Below are the code and all the weights of a small trained network. Each question names an input and a class and asks about switching units off, where a switched-off unit gives its printed mean instead of its output.

import numpy as np


def w(rows, s, z=0):
    codes = np.array(rows[::2]) - 128.0
    scale = np.full(codes.shape[1], s)
    scale[-1] = z or s
    return codes * scale


def norm(h):
    return h / np.sqrt((h * h).mean(-1, keepdims=True) + 1e-5)


def f(y):
    return np.maximum(y, 0)


def log_softmax(a):
    a = a - a.max(-1, keepdims=True)
    return a - np.log(np.exp(a).sum(-1, keepdims=True))


def net(x, mask):
    res = np.array(x, float).reshape(1, 4) / 4 @ E
    u = 0
    for l in range(2):
        y = f(norm(res) @ A[l][:, :-1].T + A[l][:, -1])
        res = res + np.where(mask[u : u + 3], y, B[l][:, -1]) @ B[l][:, :-1]
        u += 3
    return log_softmax(norm(res)[-1] @ U[:, :-1].T + U[:, -1])


A, B = {}, {}
E = w([
[160,192,224,43,146,214,12,206,125,158],'x0',
[146,109,109,72,121,93,129,148,117,142],'x1',
[109,186,28,120,121,152,25,161,31,23],'x2',
[203,114,70,211,254,120,151,141,240,167],'x3',
],0.0071)
A[0] = w([
[71,155,66,111,52,156,77,119,46,70,95],'0.n1',
[129,163,8,130,146,169,80,156,105,61,3],'0.n2',
[82,127,214,79,27,146,180,81,95,117,181],'0.n3',
],0.012,0.0036)
B[0] = w([
[106,172,206,50,199,99,224,2,150,154,241],'0.n1',
[155,107,80,194,69,111,54,223,86,81,212],'0.n2',
[166,124,23,210,125,123,33,232,93,67,250],'0.n3',
],0.0084,0.013)
A[1] = w([
[179,197,210,82,148,159,11,219,130,112,126],'1.n1',
[162,131,69,188,123,122,64,202,83,77,74],'1.n2',
[143,167,202,49,170,252,56,174,164,200,3],'1.n3',
],0.013,0.0025)
B[1] = w([
[115,138,213,132,112,248,179,121,154,158,227],'1.n1',
[108,76,97,135,88,93,104,148,140,155,254],'1.n2',
[142,136,53,104,177,23,61,146,100,111,176],'1.n3',
],0.016,0.02)
U = w([
[116,64,68,182,54,79,130,143,113,88,204],'0',
[94,95,171,126,96,214,92,210,137,168,255],'1',
[73,152,130,115,140,76,192,68,64,58,150],'2',
[124,196,216,83,132,203,137,102,82,83,117],'3',
[144,88,110,149,168,121,249,104,188,140,30],'4',
[165,153,121,92,227,104,106,153,147,142,13],'5',
],0.015,0.00082)

Each question gives the input, the list of numbers given to net, and the class t.
The units are the neurons (one row each of A and B). Each row of codes is followed by its name. A weight is (code - 128) times the scale printed after its matrix; where a second scale follows, it is the last column's (A, B and U).
mask holds one flag per neuron, layer by layer. A switched-off neuron (its flag False) gives its mean, the last column of its row in B, instead of its output. The means were averaged over made-up inputs and are rounded, as every weight is.
A unit's drop is (log p(t) with every unit on - log p(t) with that unit switched off) / (log p(t) with every unit on - log p(t) with every unit switched off).
The circuit of an input: a set's keep is (log p(t) with only the set's units on - log p(t) with every unit switched off) / (log p(t) with every unit on - log p(t) with every unit switched off). Starting from all 6 units, units are removed one at a time, each time the one whose removal leaves the highest keep (on an exact tie, the one counted first), for as long as the keep stays at least 0.8.
circuit, biggest first: the units of the circuit, biggest drop first
most important unit: the unit with the biggest drop
top k neurons: the k neurons with the biggest drops, biggest first
top k neurons in layer l: the k neurons of layer l with the biggest drops, biggest first
input [7,-5,-3,5], class 5: top 2 neurons -> [1.n3; 0.n3]
input [-3,2,-2,5], class 4: top 3 neurons -> [0.n3; 0.n2; 1.n2]
input [0,-6,-1,0], class 0: top neuron -> [0.n1]
input [1,-2,-3,7], class 5: circuit, biggest first -> [0.n2; 1.n1; 1.n2]
input [6,-1,4,0], class 3: circuit, biggest first -> [0.n3; 1.n2]
input [5,5,-8,6], class 5: top 2 neurons -> [1.n3; 0.n3]
input [-5,-6,3,0], class 2: top 3 neurons -> [0.n3; 0.n1; 1.n2]
input [7,-6,1,-4], class 3: top 4 neurons -> [1.n1; 0.n1; 0.n2; 1.n2]
input [4,-3,3,-1], class 3: circuit, biggest first -> [0.n1; 1.n2]
input [-1,-7,8,-5], class 2: top 2 neurons -> [0.n1; 1.n1]
input [4,7,-7,8], class 5: circuit, biggest first -> [1.n3; 1.n2]
input [-8,-2,8,0], class 2: top 3 neurons -> [0.n1; 0.n3; 1.n2]
input [2,3,-3,2], class 5: top 2 neurons -> [0.n3; 0.n2]
input [-1,-3,-5,-1], class 0: top neuron -> [1.n1]
input [-7,-2,3,-1], class 2: circuit, biggest first -> [0.n3; 1.n2]
input [1,5,-4,3], class 5: circuit, biggest first -> [0.n2; 1.n2; 1.n1]
input [-3,-6,8,-3], class 2: top 2 neurons -> [0.n1; 1.n1]
input [4,-3,1,-8], class 3: top 2 neurons -> [0.n1; 0.n2]
input [-6,5,2,-3], class 2: top 3 neurons -> [0.n1; 1.n2; 1.n1]
input [5,4,-1,6], class 5: most important unit -> 0.n3
input [-6,-2,6,-5], class 2: top 2 neurons in layer 1 -> [1.n1; 1.n2]
input [6,2,-1,6], class 5: top 2 neurons in layer 0 -> [0.n3; 0.n2]
input [1,7,6,0], class 3: top 2 neurons in layer 0 -> [0.n1; 0.n3]
input [6,2,0,1], class 5: top 2 neurons in layer 1 -> [1.n3; 1.n2]
input [5,7,1,-8], class 3: top 2 neurons in layer 0 -> [0.n1; 0.n2]
